In the rows, 128 means zero.
Each name stands for a flat space through zero: a line, a plane or more. A row that begins with a name and a colon came from that space; any other row is followed by the name of the space it lies nearest, among the names in its block.
hz_fq: [205 102  97 121 175 150 141 149 165 131 126 131 180 123  84 164 171 119
 161 109 113 139 122 193  85 123 159 144  96 166 110 112]
hz_fq: [150 152  89 111  98 100 115  90  77 187 127 163  93 148 147  97  99  81
 168 138 171 140  82  99 150 143 103 126 111  46 107 126]
cf_bg: [152 164 161 110 137 148 120 198 176 145 127 184 169  41 189 136  66 143
 185  90  28 111 182 173 116  87 138 149 174  92 142 124]
zc_zl: [118 156 138 165  98 111 100 102 127 145 145 150 123 125 148 105  84 146
  86 112 135 145  53 134 143 137 113 134 121 128 133 112]
cf_bg: [197 132 124 136  92 159 117  92  80 141 101 119 132 113 128 101 197 157
 153 112 105 134  65 130 100 148 156  64 128 131 159 115]
cf_bg: [154 126 131 126 118 143 120 139 141 142 108 160 120  92 155 153 117 118
 145 120  98 114 148 128 130 118 159 129 134 102 151 140]
hm_fc: [143 153 107 132 135 107 116 150 124 155 149 146 141 131 136 114 101 117
 153 117 124 125 106 140 135 137 114 133 111  89  99 113]
cf_bg: [ 86  90 101 106 128 135 147  70 114 126 155 117  90 186  95 139 100 124
  90 132 202 155 138 156 168 108 116 131 110 136 105 157]
cl_jg: [135  93  87 111 129 123 155  36 180 157 128 161 136 137 111 149 113  83
  82 105 245 206  52 173 124 110 129 162 106 142 102 137]
jf_tm: [ 65 182 151 164 111 109 108 148 110 134 151 163 112 106 177  98 118 124
 137 145 111 118 140  92 153 146  99 122 119  78  98 118]
cl_jg: [ 79 143 202  81 152 121 137 135 100 135 153 141 193 120 150  77  98 201
 102 116 108 105 126 103  88 178 117 136 185 197 151  85]
hm_fc: [ 88 129 154 132 149 142 129 122 131 131 162 168 149 123 134 133 118 155
 106 123 126 131 141 153 126 144 135 144 113 164 110 114]
hm_fc: [130 128 123  73 125 115 147  96 101 160 133 126 157 136 139  85 115 141
 132 105 172 138  87 118 113 150 119 101 160 115 127 116]
hz_fq: [124 119 128 137 128 145 134 119 152 123 131 137 138 109 134 142 141 137
 113 110 132 140 124 153 128 120 148 115 123 135 126 134]
hm_fc: [107 110 156 128 139 130 123 138 140 119 137 127 144 128 129 144 103 167
  76 116 118 103 132 125 126 146 156 133 139 174 157 124]
hm_fc: [ 95 130 134 192  99 107 103 121 163  99 104 126  59 132 132 165 104  86
  75 168 138 133 134  89 165 103 114 177 109 128 147 153]
hz_fq: [117 109 113  83 182 134 178 158 168 114 141 103 203 112 117 128 185 128
 152 101 155 135 158 153  92 134 139  98 141 133  85 122]
hz_fq: [104 139 152 140 130 119 118 179 104  95 133  78 125 142 124 112 135 163
 123 141  82  83 162  93 135 142 121 103 146 137 144 125]
hz_fq: [106 129  98 123 146 134 141 118 130 152 163 166 141 127 137 133 145 111
 146 115 166 143 133 157 141 139 136 109  89  87  69 129]
cf_bg: [178 111 114 125 155 106 121 136 111 150 124 118 173 151  99 130 168 135
 114 124 146 100  64  99  86 200 164 120 102 166 137  91]
cl_jg: [150 147 102 168 155  96 104 197 145 131 137 131 132 136 117 151 128  93
 152 145 100  96 136 115 133 147 128 155  82 100  99 113]
zc_zl: [165 106 125 113 179 127 137 159 154 155 132 158 211 103 128 155 174 138
 123 100 133  98 102 126  74 195 196 119 106 160 125  94]
cl_jg: [132 129 140 125 148 110 101 172  84 161 146 154 146 140 141 135 113 155
 121 131  99  54 130  79 124 206 174 117 108 127 144 102]
jf_tm: [127 141 132 112 123 160 135 116  98 136 131 160 112 114 139 118 147 122
 187 139 103 142 175 149 131 108 116 122 126 104 108 134]
hz_fq: [ 45 123 165 112 134 133 153  64 114 110 148 138 123 153 117 102 130 140
  88 153 184 172 136 126 124 129  84 159 139 190 107 122]
cf_bg: [136  74 116 139 109 185 131  47 153 136 121 184  80 121 121 198 120 120
  85 119 162 167 135 189 153  90 181 147  92 155 146 168]
hz_fq: [181 121 104 126 151 132 127 159 134 134 127 119 153 130 106 142 150 123
 160 119 106 116 126 151 110 133 145 125 109 128 119 118]
jf_tm: [112 178 131 135  84 124 126 112 114 143 100 165  90  80 187  97 147  76
 189 151 124 153 142  87 139 107  92 119 143  39 112 139]
cl_jg: [110 153 156 155 152 101 105 174 110 115 140 127 131 150 113 120 120 131
 130 167  88  97 146  93 118 158 100 175 113 165 122  97]
hz_fq: [ 88 124 157 137 108 135 126  47  94 122 155 122 126 165 108  89 118 183
  56 122 171 168  56 147 128 143 103 126 130 204 135 111]
cf_bg: [149 127 159 132 128 168 110 130 120 133 131 173 121 109 132 149 101 158
 141 126  61 121 162 170 125 109 146 157 127 164 154 126]
cl_jg: [185 115 107 137 121 152 131 149 136 120  76 125 111  92 133 164 209  87
 183 144  98 112 165 105 111 121 170 102 116  93 144 147]
jf_tm: [164 122 156  76 128 105 143 187 171 119  66  85 169  74 164 126 111 129
 138 110  91  84 148  65  88 125 151 119 223 117 203 133]
hm_fc: [121 132 131 158 109 155 110 144 120 113 137 129  94 120 138 145 121 148
 131 125  82 112 165 151 162 104 143 104 116 108 134 149]
zc_zl: [159 134  83 120 152  97 154 139 116 117 122  58 170 160  84  87 221 100
 167 135 174 144  79 108  90 157  97  91 114 120  81 103]
cl_jg: [141 148 143 134 166 115 126 186 137 122 125 134 167 114 122 127 160 116
 168 148  87 106 153 109  90 153 119 157 121 146 112  97]
cl_jg: [113 121 118 112 139 117 150 178 180  93 131  63 150 120 127 129 104 138
 119  98 122 121 159 148 141  86 118 103 171 107 128 150]
zc_zl: [164 118 156 151 113 125  91 148 153 138 103 151 122 102 148 167  71 150
  80 116  81  89 106 111 126 137 177 157 140 156 201 126]
cf_bg: [112 167 156 158 113 122 120 170 177 108 103 141 126  63 175 129 124 105
 149 135  79 131 159 110 126  95 110 146 156  95 135 134]
jf_tm: [164 123 117 136 170 165 145 199 191 107 133 127 190  71 129 164 185 137
 174  91  68 119 176 194 100 107 170 101 118 124 103 127]
cf_bg: [130 140 162 153 166 102 114 177 178 120 126 148 173 109 125 148 111 125
 105 139  96 113 121 116  90 150 127 199 125 188 136  93]
zc_zl: [101 122 156 117 141 137 114 158  91 131 161 133 136 144 134 129  93 187
 108 120  89  75 163 124 142 159 154 111 132 148 145 121]
zc_zl: [152 117 101  98 170 106 158 132 140 137 135 100 201 141  99 107 185 120
 137 110 181 141  76 129  79 169 129 110 122 148  93  96]
jf_tm: [ 74 149 126 137 105 175 154  43 103 112 166 141 109 134 121  81 173 141
 148 124 165 219 123 207 146  79  69  99 112 128  61 137]
zc_zl: [ 37 128 177 119 125 165 141  92 105 125 167 171 137 107 166 114 137 185
  91 115 137 131 160 136 140 150 146  92 135 150 118 130]
jf_tm: [132 120 114 140 149 149 142 141 154 108 149 109 161 123 108 136 165 147
 129 103 124 143 128 183 120 116 138 103 111 145  99 126]
jf_tm: [134 113 113  81 107 165 148  44  29 135 135 111  83 190  86  84 162 139
 173 152 159 165 138 148 136 114  91 101 126 138 113 138]
hm_fc: [126 115 134 140 100 113 118 119 135 110  92  98  84 136 128 142 110 113
  92 148 136 117 127  81 144 116 129 138 148 130 174 150]
cf_bg: [174 139 167 169 125 155  92 149 100 125 106 160 123 104 128 147 168 151
 145 153  40  95 136 113  97 156 162 146 106 179 169 103]
jf_tm: [ 76 160 146 162 109 130 114  99 126 137 149 186 100 113 159 121 106 115
 119 143 135 156 128 133 153 120 101 155 106 111 100 127]
hm_fc: [100 126 129  91 131 168 149 101 110 131 184 127 151 138 125  96  95 192
 133  78 128 158 139 222 148  94 114  86 146 132  98 135]
hm_fc: [121 171 100 133 108 106 122  98 100 164 134 173  94 133 146  96 121  64
 184 155 161 166 111 116 146 120  72 151 101  54  74 124]
cl_jg: [165 153 106 147 127 164 119 119  75 137 140 156 105 137 107 116 186 111
 216 152  89 150 150 170 127 115 106 121  77 105  80 119]
jf_tm: [193  85  99  89 146 163 133 105 140 155 119 171 106 141  96 186  80 101
 160 126 121 143 168 197 132  80 151 187 111 142 138 150]
zc_zl: [ 93 127 156 139  97 132 146  92 122  85  96  75 121 117 133  96 200 143
  96 141 153 148 108  80 112 132 116  84 163 155 152 135]
hz_fq: [100 147 119 137 118 105 108 147 117 153 145 160  96 131 159 133  73 107
 131 136 129 104 147 104 170 135 124 136 114  64 115 138]
cl_jg: [ 76 151 151 143  82 107 109  97 141 138 150 136 112 119 173  99  30 165
  53  93 149 142  70 131 170 113 109 120 163 109 151 136]
hm_fc: [168 112  98  89 128 119 154 118 141 111 108  59 131 157  86 109 117 114
 148 119 151 159 115 154 119  79  88 132 166 133 132 140]
hz_fq: [107 138 173 143 111 112 110 158  86  84 131  38 134 159 113  80 120 213
  76 126  82  83 105  87 126 153 114  85 175 184 182 112]
zc_zl: [100 145 138 138 104 147 125  83 163 149 135 208 100  87 169 143  75 102
 127 121 138 179 136 172 153  79 112 172 125 101 112 145]
zc_zl: [120 155 125 125 137 128 165 107 164 126 110 146 178  73 151  98 226  83
 173 128 169 187 104 123  78 131 103 114 132 109  76 109]
cl_jg: [ 66 158 172 119 137 129 128 138  84  97 176  94 133 169 107  69  86 191
 125 138  92 133 158 155 139 112  56 140 157 177 111 109]
zc_zl: [117 100 107 129 121 148 115  91 127 150 157 172  77 158 118 172  48 126
  98 121 147 138 147 183 182  96 144 160  93 121 124 158]
cf_bg: [148 112 145 185  52 174 102  41  91 104  68 136  24 123 125 153 182 116
 103 173 118 154 116 100 146 101 146 124 110 153 190 162]
jf_tm: [135 103 141  74 159 124 118 163  68 144 154 116 128 187  99 131  56 174
 131 134  91  62 180 120 138 154 140 145 142 159 156 121]
hm_fc: [155 122 133 118 147 127 122 158 125 120 121 116 126 144 103 141 108 126
 148 144  91 110 160 132 119 117 120 165 133 154 142 124]
[ 40 128 157  89 131 131 171  44 137 133 170 143 180 125 145  73 125 170
  68  91 222 195  73 157 113 140  98 108 161 171  94 112]
zc_zl
[117 133 149  85 104 120 134 103  97 138 108 124 106 132 145  98  89 128
 137 140 134 129 139  92 131 117 101 137 179 117 159 136]
jf_tm
[111 141 118 139 110 118 104 128 100 152 167 140 113 148 143 114  68 157
 105 106 128 111 102 142 170 139 131 104 114  93 121 129]
cl_jg
[129  85 114 116 110 157 154  75 132  92  95  84  80 150  93 149 164 109
 117 147 164 162 155 138 138  79 124 123 138 151 145 169]
cl_jg
[151 161 107 144 138 113 115 147 136 159 147 169 147 114 140 120 118 102
 167 121 119 139 102 150 124 134 113 146  97  90  87 106]
zc_zl
[152 158 170 179  88 116  73 125 175 162 113 206 124  66 188 148  28 143
  70 101  81 125  57 130 132 125 153 184 140 137 191 113]
zc_zl
[119 137 122 128  99 107 141  94 152 117 108  94 123 122 135  99 125 111
 107 120 173 169  78 117 128 102  92 121 161 115 133 136]
cf_bg
[117 141 113 142 112 136 111 131  86 128 162 117  95 161 120 112  99 152
 138 124 108 120 138 157 171 114 111 102 109  98 110 138]
cl_jg
[ 16 139 147 144 110 139 137  67  93 123 185 146 115 146 149  91 137 169
  72 122 187 156 114 135 166 150 110  82 110 129  84 131]
hz_fq
[143 119 117 158 108 127 111 112 122 127 103 135  83 134 124 155 143  98
 118 154 134 123 123  99 141 130 143 139 102 120 145 141]
cl_jg
[174  97 160 107 156 129 144 176 186  81  95  47 196 113  96 137 132 181
  91  97  84 108 117 140  71 116 149 132 195 224 195 115]
hz_fq
[ 96 151 171 138 144 106 108 120  94 140 151 163 140 151 123 104 103 148
 105 157 121 120 107 100 109 175 100 183 117 189 126  85]
cl_jg
[145 140 142 109 100 112 133 164 116 104  81  55 130 107 149  93 152 139
 146 127  97  95 133  61 115 127 124  73 196  97 178 137]
hz_fq
[ 72 139 152 149 107 151 107 121 107 140 172 171 113 114 170 128  87 183
  90 102 107 108 139 148 172 140 157  90 117 109 129 137]
hm_fc
[125 150 169 154  76 129 107 143  81  83  77  68  71 123 139  99 158 145
 137 170  64  96 156  49 133 119 108 101 174 128 192 141]
hz_fq
[158 110 124 164 139 169 122 128 167 117 120 165 120 102 115 186 156 114
 134 130  97 143 154 181 122 101 162 157  87 157 126 137]
hz_fq
[176 129 112 137 130 144 107 140 105 160 107 192  94 113 137 169 148  79
 191 161  93 106 170 113 128 138 158 156  83  91 126 131]
jf_tm
[134 169 162 146 113 116 110 163 113 112 108 111 128 108 144  95 133 137
 155 147  68 114 132  93 112 127  96 135 158 130 150 110]
cf_bg
[139 151 163 142  89 170  97  41  17 173 129 219  84 131 143  98 166 148
 158 165 107 143  99 112 117 173 131 131  90 152 138 101]
cl_jg
[ 71  84 176 153 126 132 146  80 177  79  84 117 119 112 124 169 186 122
  27 160 182 141 126  65 102 148 159 154 139 223 176 140]
hm_fc
[161 143 124 124 150  84  98 189 125 163 142 139 158 139 134 129  61 134
 127 117  99  75 101 105 123 169 139 154 125 115 141  99]
hm_fc
[143 117 129 131 157 113 112 151 154 140 149 147 144 148 107 157  59 136
  99 120 116 114 120 157 129 130 135 187 113 167 134 114]
hz_fq
[115 157 137 101 132 105 138 203 168 122 126 103 162  83 174 107  82 132
 157  98  89 103 165 118 132 102 113 108 191  65 132 135]
jf_tm
[185  73  85  83 119 147 141  60 122 173 120 144 130 145 113 154 113 130
 103  88 193 144  71 162 128 135 184 103 119 127 151 144]
cf_bg
[ 87 106 123  92 181 130 170 118 157 127 178 122 205 142 107 117 143 159
  98  90 188 153 113 180 105 148 130 114 125 172  77 109]
hz_fq
[ 92 129 135 123 155 117 133 130 157 143 184 145 190 129 135 117  82 176
  73  77 155 134  81 175 128 152 137 122 125 154 103 105]
hm_fc
[120 114 126 167 144 116 141 124 191 101 104 118 155 105 119 156 202  97
  86 137 170 148  94 104  96 148 147 138 106 165 120 120]
hm_fc
[114 164 162 155 103 137 114 149 130 104 110 131 104  93 155 115 127 128
 152 147  69 130 163 116 133  96 100 138 152 116 143 133]
cf_bg
[171 160 103  90 149 134 134 136  78 162 139 161 130 143 112  96 135  89
 247 152 102 147 162 157 112 114  76 158 111  89  73 108]
hm_fc
[125 128 125 157 127 123 129 117 145 115 120 120 135 123 121 131 171 117
 108 134 149 143  97 117 115 141 131 125 111 145 120 121]
cf_bg

Rows lie near named flat spaces through zero. A row that begins with a name and a colon came from that space; any other row is followed by the name of its block's space that it lies nearest.
dz_bf: [140  77 151 139 161  78 145 106  88 162 125 100 127 141 117  75 159 122
 152 137 115 149 165 110  77  98 142 173 100 100 108 167]
dz_bf: [121 163 180 108  91 116 159  89 148 145 151 188  94 117 120 149 149 165
 101 141 131 113 144 140 100 100 121  95 106 148 137 113]
tj_rh: [ 80  89 121 116 188 145 162 159 132 142 153 103 149 115 129 133 154 110
 115 152 134 153 164 145  89 155 125  64 114 128 131 174]
zb_hf: [104  96  96 117 190 161 110 178 145  87 119 100 136 116 134 148 108 103
  93  76 159 126 145 128 131 140 129  84 148 144 104 124]
dz_bf: [140 158 142 118  95 134 112  90 156 138 166 203 115  94 125 193 172 141
 111 158 117  97 107 127 105  84 128  96 140 164 135 102]
tj_rh: [143 143 137 126 106 119 109 102 123 117 113 146 109 138 123 117 125 141
 125  85 136 118 118 110 136  83 124 170 126 118 122 114]
tj_rh: [133 120 112 134 167 126 154 143 126 104 147  68 195 122 157 137 121 106
 133 168 111 184 124 142 159 165 145  94 157 145 111 116]
tj_rh: [151 144 115 116 139  99 130 112 109  99 143  90 133 122 133 123 114 123
 130 111 116 140 131 120 150  94 162 140 163 151  95 101]
zb_hf: [142 110 132 138 139 112 124 129 124 137 128 127 128 129 126 123 135 124
 132 137 126 126 138 124 113 129 134 140 126 125 119 128]
dz_bf: [160 165  88 116 166  66 133 140 144  91 196 105 120 140 123 134 117 134
 101  92 159 129 177 138 139 105 175 163 173 128  81  73]
dz_bf: [ 99  86 123 130 131 155 122 156  92 146  69  90 104 130 115  85  96 112
 155 117 116 112 126 121 123 160 119 122 106 123 143 180]
tj_rh: [149 100 142 134 147 107 128 113 104 123 113  99 141 124 134 112 129 118
 138 128 111 145 132 113 123 108 143 138 133 139 102 126]
th_dr: [124  19  78 150 237 117 135 168  94 176 177  53 198  83 133 147 195  52
 174 253  72 159 151 131  56 172 170  70 151 150 108 198]
zb_hf: [117  39 158 171 192 127 141 167 131 147  80 102 174 174 140  73 139 115
 126 118 161 180 165 123  97 184  88 164  68  54 128 170]
zb_hf: [124  77  88 148 165 162  85 170 129 127 107 113 150 119 131 141 132  90
 139 129 129 118 112 117 122 155 121 125 138 122 129 149]
th_dr: [ 57 162 123 106 136 163 151 150 179 128 157 182 112 164 116 124 149 160
  77  59 206 136 161 149 110 124  75 133  80  56 169 156]
dz_bf: [157 132  87 133 181  80 126 140 133 100 178  91 158 146 134 122 136 117
 119 105 149 157 159 127 136 110 159 177 161 105  89 100]
th_dr: [ 94  51  47 134 238 142 106 199 127 140 166  82 158 119 117 134 168  72
 131 129 148 134 167 127  74 148 140 119 139  98 117 189]
dz_bf: [198 161 123 131 101  63 113 116 116 113 141 118  88 122 119 131  87 137
 137 136 109  87 138 127 152 120 183 160 175 173  86  59]
th_dr: [ 69 110  74 108 181 157 135 171 135 140 169 112 130 119 114 136 155 106
 120 121 149 128 155 141  94 137 125  94 125 108 144 184]
zb_hf: [171 123 131 129 117  74 112  88  98 153 150 137  98 113 109 122 156 127
 153 149  97 100 136 108  93  70 166 169 142 144 105 124]
zb_hf: [141 140 158 107 146  66 177 116 118 120 155 102  97 129 121 107 110 148
 107 122 131 133 190 142 113 116 166 111 132 156  87 102]
tj_rh: [ 40 186  85  68 139 164 139 143 168 123 198 183  70 128  95 151 159 152
  72  43 196  97 167 146  92  70 107 103 113  96 160 163]
tj_rh: [155 111 200 167  77 146 130 130 124 117  15 122 140 161 153  87  57 146
 138 125 123 144  94 124 186 201  89 144  93 122 138 100]
tj_rh: [188 146 129 146  93  97 108 108 111 116 112 113 130 127 135 125  98 128
 154 149  97 118 100 118 167 129 155 165 160 153 108  82]
zb_hf: [120 165 158 136  66 126 164  96 116 162 121 138 137 152 131  95 131 154
 160 173 108 154 104 139 147 150 105 154  95  95 173 150]
zb_hf: [129  43 134 155 208 130 105 166 143 118  98 120 155 146 135 116 144 105
 101  82 169 146 163 111  91 136 108 147 105  92 100 140]
th_dr: [129 102 117 130 147 119 142 128 102 150 144  92 147 105 129 130 144 105
 157 191  88 138 128 131 110 142 152  98 140 152 124 154]
th_dr: [201  38 184 201 182  57 129 142 137 149  96 120 176 174 146  87 144 123
 129 157 145 169 175 117  93 179 122 204  91  76  87 103]
dz_bf: [ 51 104 185 108 107 173 173 130 113 168  73 142  87 133 112  86 122 148
 125 119 133 124 145 137  91 151  81  76  52 113 173 204]
dz_bf: [169 117 141 157 133  94 136 117 114 121 115  93 172 153 147  98 120 125
 149 145 116 172 122 121 155 143 134 178 130 107 111 109]
th_dr: [111 120 135 124 139 140 142 135 140 137 141 139 134 117 130 146 143 127
 118 150 129 130 136 139 110 142 122  89 121 137 135 138]
zb_hf: [177  14 120 176 227  64 127 200 114 155 122  61 142 126 125 109 118  83
 143 195 118 121 203 136  74 221 175 122 137 142  70 128]
th_dr: [160 178 203 131  51 137 125  77 164 104  95 204 118 128 147 162 111 172
  96 116 132 119  90 126 164 110 100 117 119 158 132  55]
th_dr: [124 153 110 122 112 126 124 116 116 125 133 120 124 141 123 109 126 133
 141 105 129 133 116 121 144 104 128 166 130 106 137 137]
tj_rh: [183 205  78 115  88  83 115 121 118  98 174 102 104 112 124 152  82 131
 147 149  99  94 112 139 187 124 193 144 206 182 102  58]
[121 203  96 105  81 131 129 149 148 119 156 147  75 125 111 149  85 149
 119 123 139  77 129 155 161 155 143 113 154 149 145  97]
tj_rh
[117 161  75 117 120 132 107 132 151 156 202 179 109 111 105 174 178 125
 130 155 134  88 126 137  95 106 136 132 145 118 153 141]
tj_rh
[114  96 116 106 172  91 151 125  71 133 129  55 104 128 110  70 122 113
 147  99 114 139 172 115 100  90 164 142 127 129  97 172]
zb_hf
[140  59 125 147 187 159 102 143 156 133 151 147 190  68 152 218 187  82
 115 211 100 133 110 127  85 146 133  34 156 186 110 122]
th_dr
[185 161  97 149 111 107 102 104 129 107 157 119 180 127 149 154 137 117
 153 162 102 150  81 120 176 115 150 173 177 133 116  80]
tj_rh
[ 93 109 103 108 155 144 128 132  93 121 114  82 123 128 120  93 125 111
 140  82 127 141 131 113 124  95 130 135 125 115 127 175]
zb_hf
[ 40 117 124  97 201 179 180 156 156  96 149 100 180 141 148 125 147 125
  77  74 180 203 160 147 124 131  88  66 100  93 139 170]
tj_rh
[ 98 110 130 140 146 164 138 145 152 138 130 141 170 136 142 139 154 122
 120 146 143 159 120 138 121 160  93 108 104  98 155 153]
tj_rh
[132 179 147 121  69 123 140  86 127 141 140 160 118 131 126 129 136 154
 139 145 113 127 103 131 143 105 121 144 121 125 152 121]
zb_hf
[176  77  83 151 116 137  41 129  83 150  93 119 109  83 113 149 132  79
 188 168  66  61  73  89 114 110 162 148 171 174 117 141]
dz_bf
[118 208  87 109  60 138 103 140 161 147 172 203  52 124  93 165 121 155
 122 125 148  44 121 148 129 130 129 138 140 127 169 113]
tj_rh
[121  81  92 135 195 107 127 151 104 129 138  73 151 146 123  88 144 101
 140 103 140 158 160 116 106 118 140 171 126  87 108 165]
dz_bf
[138 178 121 107  89 117 128 148 133 106 120 127  60 122 113 134  57 148
 115 105 133  71 141 146 162 153 155 106 155 174 117  82]
dz_bf
[182 167 162 111  92  43 142  88 117 139 161 154  46 115 101 128 115 161
 120 137 113  71 173 131 102  85 183 141 146 178  88  74]
dz_bf
[100  71  96 119 181 145  97 131  89 123 102  90 128 130 116  91 149  97
 139  56 136 137 132  90  99  64 124 164 119  97 116 188]
zb_hf
[118 145 187 129  59 152 152 120 119 140  59 138  97 133 131 105  74 155
 138 145 110 114 106 140 158 180 104  96  96 149 157 126]
dz_bf
[168 169 155 127  62 103 125  88 100 114  91 119 101 134 129 103  81 150
 150 118 100 115 100 117 175 109 144 163 141 152 119  90]
th_dr
[108 116 139 123 128 141 133 123 125 144 123 140 120 123 122 126 144 129
 127 130 127 125 131 126 106 120 116 114 109 124 140 153]
dz_bf
[147  96 156 138 185  81 171 173 149 116 139  95 130 136 137 124  96 131
  93 148 149 140 203 158 114 200 154  84 129 151  83  89]
zb_hf
[149  86  92 149 210 112 160 149 116 115 180  32 248 103 171 155 153  74
 155 236  79 214 123 144 145 183 169  74 180 160  95 125]
tj_rh
